Below is a small trained network, with its code and all its weights. Each question gives an input and a target symbol and asks what happens when units are switched off, that is, made to give their printed mean instead of their output.

import numpy as np


def w(rows, s, z=0):
    codes = np.array(rows[::2]) - 128.0
    scale = np.full(codes.shape[1], s)
    scale[-1] = z or s
    return codes * scale


def f(y):
    return np.maximum(y, 0)


def softmax(a):
    e = np.exp(a - a.max(-1, keepdims=True))
    return e / e.sum(-1, keepdims=True)


def log_softmax(a):
    a = a - a.max(-1, keepdims=True)
    return a - np.log(np.exp(a).sum(-1, keepdims=True))


def net(x, mask):
    ids = ['Δγζηξσ'.index(c) for c in x.split()]
    T = len(ids)
    res = E[ids] + P[:T]
    u = 0
    for l in range(2):
        r = res
        for j in range(3):
            rows = slice(4 * j, 4 * j + 4)
            q, k, v = (r @ M[l][rows].T for M in (Q, K, V))
            z = softmax(np.where(np.tri(T) > 0, q @ k.T / 4**0.5, -1e9)) @ v
            o = O[l][rows]
            res = res + np.where(mask[u + j], z, o[:, -1]) @ o[:, :-1]
        u += 3
        y = f(res @ A[l][:, :-1].T + A[l][:, -1])
        res = res + np.where(mask[u : u + 8], y, B[l][:, -1]) @ B[l][:, :-1]
        u += 8
    return log_softmax(res[-1] @ U[:, :-1].T + U[:, -1])


Q, K, V, O, A, B = {}, {}, {}, {}, {}, {}
E = w([
[26,32,172,120,143,247,117,97,149,145],'Δ',
[140,147,75,78,77,189,94,158,130,150],'γ',
[81,171,120,191,137,123,91,81,152,50],'ζ',
[101,229,44,105,147,142,193,184,91,86],'η',
[159,169,124,123,115,230,184,94,59,247],'ξ',
[172,178,171,17,186,41,121,73,116,134],'σ',
],0.011)
P = w([
[146,127,181,158,149,160,127,159,157,133],'0',
[105,49,110,145,133,72,119,107,39,144],'1',
[161,37,74,160,235,139,99,165,105,68],'2',
[44,162,111,130,114,149,94,60,201,109],'3',
[74,95,107,118,91,137,145,92,2,56],'4',
[120,70,81,155,209,210,36,101,131,87],'5',
],0.012)
Q[0] = w([
[121,88,183,164,156,109,185,114,132,115],'0.h1',
[142,93,121,161,88,99,159,64,152,106],'0.h1',
[81,219,146,133,119,202,88,90,158,146],'0.h1',
[87,197,128,134,138,208,55,128,111,123],'0.h1',
[134,62,135,124,125,133,114,156,82,127],'0.h2',
[115,181,120,149,222,160,126,160,248,208],'0.h2',
[205,81,52,150,237,165,94,124,148,116],'0.h2',
[59,191,130,166,61,161,153,142,190,125],'0.h2',
[109,154,130,117,154,124,110,137,197,179],'0.h3',
[156,85,185,207,102,74,212,214,141,165],'0.h3',
[121,126,133,21,160,136,124,51,57,91],'0.h3',
[146,54,102,172,24,30,157,163,156,151],'0.h3',
],0.011)
K[0] = w([
[121,102,134,118,156,125,129,77,108,108],'0.h1',
[118,121,127,141,115,109,120,97,138,143],'0.h1',
[96,154,139,151,68,202,147,144,141,124],'0.h1',
[143,149,157,178,101,188,161,146,158,105],'0.h1',
[164,150,96,128,123,161,103,99,159,111],'0.h2',
[67,158,162,111,68,78,127,123,108,141],'0.h2',
[82,178,112,135,110,127,122,43,180,129],'0.h2',
[125,80,78,134,98,77,132,133,92,118],'0.h2',
[184,102,91,163,173,132,117,129,133,112],'0.h3',
[116,106,34,193,124,158,97,198,137,141],'0.h3',
[87,177,137,60,110,83,148,58,128,134],'0.h3',
[102,116,84,253,131,157,151,149,104,137],'0.h3',
],0.014)
V[0] = w([
[157,181,165,109,49,92,164,193,181,112],'0.h1',
[96,115,187,128,119,61,112,134,253,116],'0.h1',
[158,240,104,144,166,129,29,111,159,138],'0.h1',
[139,137,196,244,187,93,67,211,148,136],'0.h1',
[63,110,155,192,102,138,206,167,112,122],'0.h2',
[117,120,99,184,219,104,192,22,99,168],'0.h2',
[93,183,150,201,176,181,177,83,117,98],'0.h2',
[83,99,181,4,164,76,177,141,75,75],'0.h2',
[45,179,75,147,67,180,49,121,91,141],'0.h3',
[119,127,148,103,76,118,104,130,56,89],'0.h3',
[90,116,64,167,154,224,109,145,98,82],'0.h3',
[128,121,149,177,89,117,139,197,103,169],'0.h3',
],0.0066)
O[0] = w([
[87,233,111,180,247,170,184,61,84,186,51],'0.h1',
[172,105,151,138,186,218,98,82,27,182,3],'0.h1',
[117,59,146,133,181,104,240,86,104,90,150],'0.h1',
[187,160,131,164,203,83,105,35,155,200,89],'0.h1',
[178,204,159,106,108,139,81,193,107,152,116],'0.h2',
[79,94,166,231,43,43,89,241,108,121,113],'0.h2',
[244,173,167,190,84,124,119,143,137,51,171],'0.h2',
[83,133,80,233,153,133,61,89,47,190,58],'0.h2',
[210,80,23,91,107,2,87,117,167,200,229],'0.h3',
[41,173,163,86,182,92,92,120,164,173,133],'0.h3',
[103,80,25,201,165,92,92,116,156,146,196],'0.h3',
[36,69,60,145,95,130,162,148,74,183,94],'0.h3',
],0.0055,0.0041)
A[0] = w([
[162,129,81,175,100,202,145,89,50,188,120],'0.n1',
[86,123,128,124,185,62,87,70,94,61,75],'0.n2',
[86,128,119,190,139,162,136,111,68,146,2],'0.n3',
[171,86,55,168,85,123,154,99,132,74,43],'0.n4',
[159,162,43,130,153,109,138,126,158,170,112],'0.n5',
[98,1,174,144,124,122,102,127,147,145,132],'0.n6',
[54,149,155,40,114,68,106,186,102,193,77],'0.n7',
[87,111,40,127,94,86,136,81,165,144,83],'0.n8',
],0.0071,0.0063)
B[0] = w([
[138,83,96,84,66,71,128,171,180,59,181],'0.n1',
[204,110,98,99,27,65,134,208,174,92,172],'0.n2',
[127,111,61,68,159,165,70,83,97,71,132],'0.n3',
[54,135,101,148,172,68,79,155,177,182,203],'0.n4',
[13,83,116,118,87,150,107,119,83,24,220],'0.n5',
[199,174,75,126,59,118,33,110,134,165,205],'0.n6',
[154,131,102,162,156,167,134,1,105,62,160],'0.n7',
[152,104,151,227,143,101,136,244,84,97,253],'0.n8',
],0.006,0.0045)
Q[1] = w([
[148,140,105,163,111,150,112,146,122,141],'1.h1',
[132,105,127,137,166,60,147,152,153,222],'1.h1',
[132,156,98,100,23,185,116,148,152,7],'1.h1',
[115,98,190,166,176,160,124,124,86,108],'1.h1',
[110,38,44,159,105,110,144,165,71,116],'1.h2',
[42,167,118,171,109,140,119,108,147,169],'1.h2',
[73,165,184,108,120,88,135,86,76,179],'1.h2',
[96,148,162,115,91,115,98,99,30,113],'1.h2',
[126,125,69,143,56,129,125,166,100,103],'1.h3',
[106,76,108,15,154,123,145,67,180,85],'1.h3',
[140,113,101,105,150,151,124,139,69,143],'1.h3',
[118,157,115,158,99,165,91,110,111,113],'1.h3',
],0.015)
K[1] = w([
[84,117,161,119,145,115,180,129,115,108],'1.h1',
[6,137,69,229,136,182,131,114,115,144],'1.h1',
[236,143,199,39,163,112,133,116,147,93],'1.h1',
[112,62,99,102,133,93,91,161,68,138],'1.h1',
[210,165,200,66,186,179,131,141,191,64],'1.h2',
[137,99,191,92,136,89,110,152,27,131],'1.h2',
[175,63,103,102,126,75,119,177,76,127],'1.h2',
[162,63,98,122,172,108,114,188,143,109],'1.h2',
[127,176,155,136,137,211,157,107,185,137],'1.h3',
[133,109,212,92,194,77,125,98,74,137],'1.h3',
[148,141,151,155,70,112,174,111,96,168],'1.h3',
[139,118,150,126,139,185,168,188,166,131],'1.h3',
],0.014)
V[1] = w([
[176,237,151,183,122,56,68,44,166,87],'1.h1',
[162,186,242,102,109,143,211,227,158,231],'1.h1',
[106,150,60,155,143,60,67,48,225,139],'1.h1',
[59,68,120,130,60,47,89,169,155,105],'1.h1',
[115,69,94,173,27,195,61,140,195,220],'1.h2',
[148,1,237,125,122,143,30,50,215,117],'1.h2',
[114,195,51,84,212,182,4,234,155,107],'1.h2',
[168,99,150,39,100,221,139,125,11,221],'1.h2',
[107,134,163,217,124,188,85,196,52,132],'1.h3',
[99,127,127,155,177,118,77,106,127,80],'1.h3',
[200,153,79,77,98,107,113,87,122,182],'1.h3',
[100,87,193,60,212,81,137,80,176,127],'1.h3',
],0.0072)
O[1] = w([
[105,42,124,147,165,144,121,131,26,156,126],'1.h1',
[67,125,185,60,200,110,138,120,246,191,237],'1.h1',
[110,132,110,197,122,193,125,214,112,80,62],'1.h1',
[132,99,148,71,113,162,139,152,99,122,2],'1.h1',
[102,203,130,45,120,154,102,141,107,123,220],'1.h2',
[104,190,113,58,158,106,43,246,131,255,172],'1.h2',
[140,213,91,134,139,158,82,29,181,114,226],'1.h2',
[154,174,52,200,92,228,75,184,17,89,167],'1.h2',
[84,83,178,102,162,156,52,139,50,72,79],'1.h3',
[109,116,80,150,119,174,97,113,70,105,76],'1.h3',
[90,190,116,146,140,99,152,102,174,92,148],'1.h3',
[131,128,14,125,88,206,180,209,130,144,108],'1.h3',
],0.0081,0.0046)
A[1] = w([
[123,226,162,115,137,146,115,176,179,132,65],'1.n1',
[160,66,71,226,114,218,177,165,61,105,43],'1.n2',
[184,71,126,75,138,122,141,86,119,175,110],'1.n3',
[86,99,114,221,189,111,132,157,115,207,128],'1.n4',
[152,109,242,93,38,204,205,237,5,44,92],'1.n5',
[133,180,125,71,95,106,139,57,166,97,1],'1.n6',
[41,70,171,59,169,255,169,82,62,109,37],'1.n7',
[117,159,97,59,138,132,104,253,117,192,86],'1.n8',
],0.0067,0.007)
B[1] = w([
[129,43,85,94,91,55,151,103,22,115,219],'1.n1',
[91,141,200,87,140,51,64,128,158,132,158],'1.n2',
[73,155,144,160,116,113,132,157,120,96,168],'1.n3',
[183,71,106,167,182,176,115,145,84,188,182],'1.n4',
[129,77,222,63,91,246,99,221,99,2,142],'1.n5',
[115,50,114,187,123,172,46,190,136,183,184],'1.n6',
[179,172,64,200,53,86,203,138,155,175,156],'1.n7',
[138,179,193,169,175,156,175,30,94,106,254],'1.n8',
],0.0072,0.0084)
U = w([
[125,154,155,156,154,161,58,92,94,126,44],'Δ',
[182,174,3,197,63,206,152,181,207,154,254],'γ',
[140,34,118,248,196,182,107,212,99,196,135],'ζ',
[158,42,149,228,136,167,146,24,142,63,54],'η',
[65,113,212,111,148,94,118,184,244,164,165],'ξ',
[127,77,165,185,96,210,107,217,135,70,51],'σ',
],0.0029,0.0044)

Each question gives the input, a string of symbols that net reads in full, and the target symbol t.
The units are the heads (4 rows each of Q, K, V and O) and the neurons (one row each of A and B). Each row of codes is followed by its name. A weight is (code - 128) times the scale printed after its matrix; where a second scale follows, it is the last column's (O, A, B and U).
mask holds one flag per unit, layer by layer, with each layer's heads first. A switched-off unit (its flag False) gives its mean, the last column of its rows in O or B, instead of its output. The means were averaged over made-up inputs and are rounded, as every weight is.
A unit's drop is (log p(t) with every unit on - log p(t) with that unit switched off) / (log p(t) with every unit on - log p(t) with every unit switched off).
The circuit of an input: a set's keep is (log p(t) with only the set's units on - log p(t) with every unit switched off) / (log p(t) with every unit on - log p(t) with every unit switched off). Starting from the 12 units with the biggest drops (on a tie, the unit counted first), units are removed one at a time, each time the one whose removal leaves the highest keep (on an exact tie, the one counted first), for as long as the keep stays at least 0.8.
circuit, biggest first: the units of the circuit, biggest drop first
unit that matters most: the unit with the biggest drop
k most important neurons: the k neurons with the biggest drops, biggest first
heads that matter: for each layer, one digit per head in row order, 1 if its drop is at least 0.15 and else 0, layers parted by /
drop when u is switched off: that unit's drop, to one decimal
input ζ γ ξ ξ η γ, target ζ: heads that matter	100 / 110
input η σ ξ γ, target ζ: heads that matter	010 / 010
input η η Δ ξ σ, target Δ: unit that matters most	1.h2
input σ ξ ξ η, target σ: circuit, biggest first	(1.h2 1.n5 0.h3)
input η ξ ξ, target η: heads that matter	000 / 010
input Δ γ ζ, target Δ: circuit, biggest first	(1.h2 1.n8 0.h1 0.n6)
input σ ζ ζ ζ γ, target ξ: circuit, biggest first	(1.h2 0.h3)
input γ ξ σ ζ, target σ: 2 most important neurons	(1.n5 0.n2)
input ξ Δ γ γ ξ γ, target ξ: circuit, biggest first	(1.h1 0.h2 1.h3)
input γ γ ξ σ Δ, target σ: circuit, biggest first	(1.h1 1.n5)
input γ Δ σ ζ, target Δ: heads that matter	101 / 010
input ξ γ σ, target σ: heads that matter	001 / 010
input σ γ ξ, target ζ: 2 most important neurons	(1.n4 0.n5)
input γ σ ξ ξ, target ζ: 2 most important neurons	(1.n4 0.n7)
input γ η ξ γ σ, target σ: 2 most important neurons	(1.n5 0.n7)
input ξ γ γ σ, target γ: unit that matters most	0.h3
input ξ γ γ η, target ξ: circuit, biggest first	(1.h1 0.h2)
input Δ γ Δ, target Δ: 2 most important neurons	(1.n8 0.n6)
input ζ ξ γ γ γ σ, target γ: circuit, biggest first	(1.h3 0.h2)
input ξ σ η, target σ: heads that matter	000 / 010
input σ γ γ σ γ, target σ: heads that matter	001 / 100
input σ ξ ξ Δ, target σ: heads that matter	011 / 011
input η Δ γ ξ, target η: circuit, biggest first	(1.h2 0.h3 0.h1)
input γ Δ ξ, target γ: unit that matters most	0.h2
input σ ξ Δ ξ σ ξ, target σ: heads that matter	000 / 000
input η Δ Δ γ Δ, target η: circuit, biggest first	(0.h3 1.h2)
input ζ Δ ζ, target ζ: unit that matters most	1.h1
input σ ξ η ξ, target σ: circuit, biggest first	(1.h2 1.n5 0.h3)
input ζ σ ξ ξ γ, target σ: heads that matter	101 / 001
input ξ γ γ Δ ζ η, target ξ: drop when 1.h1 is switched off	0.5
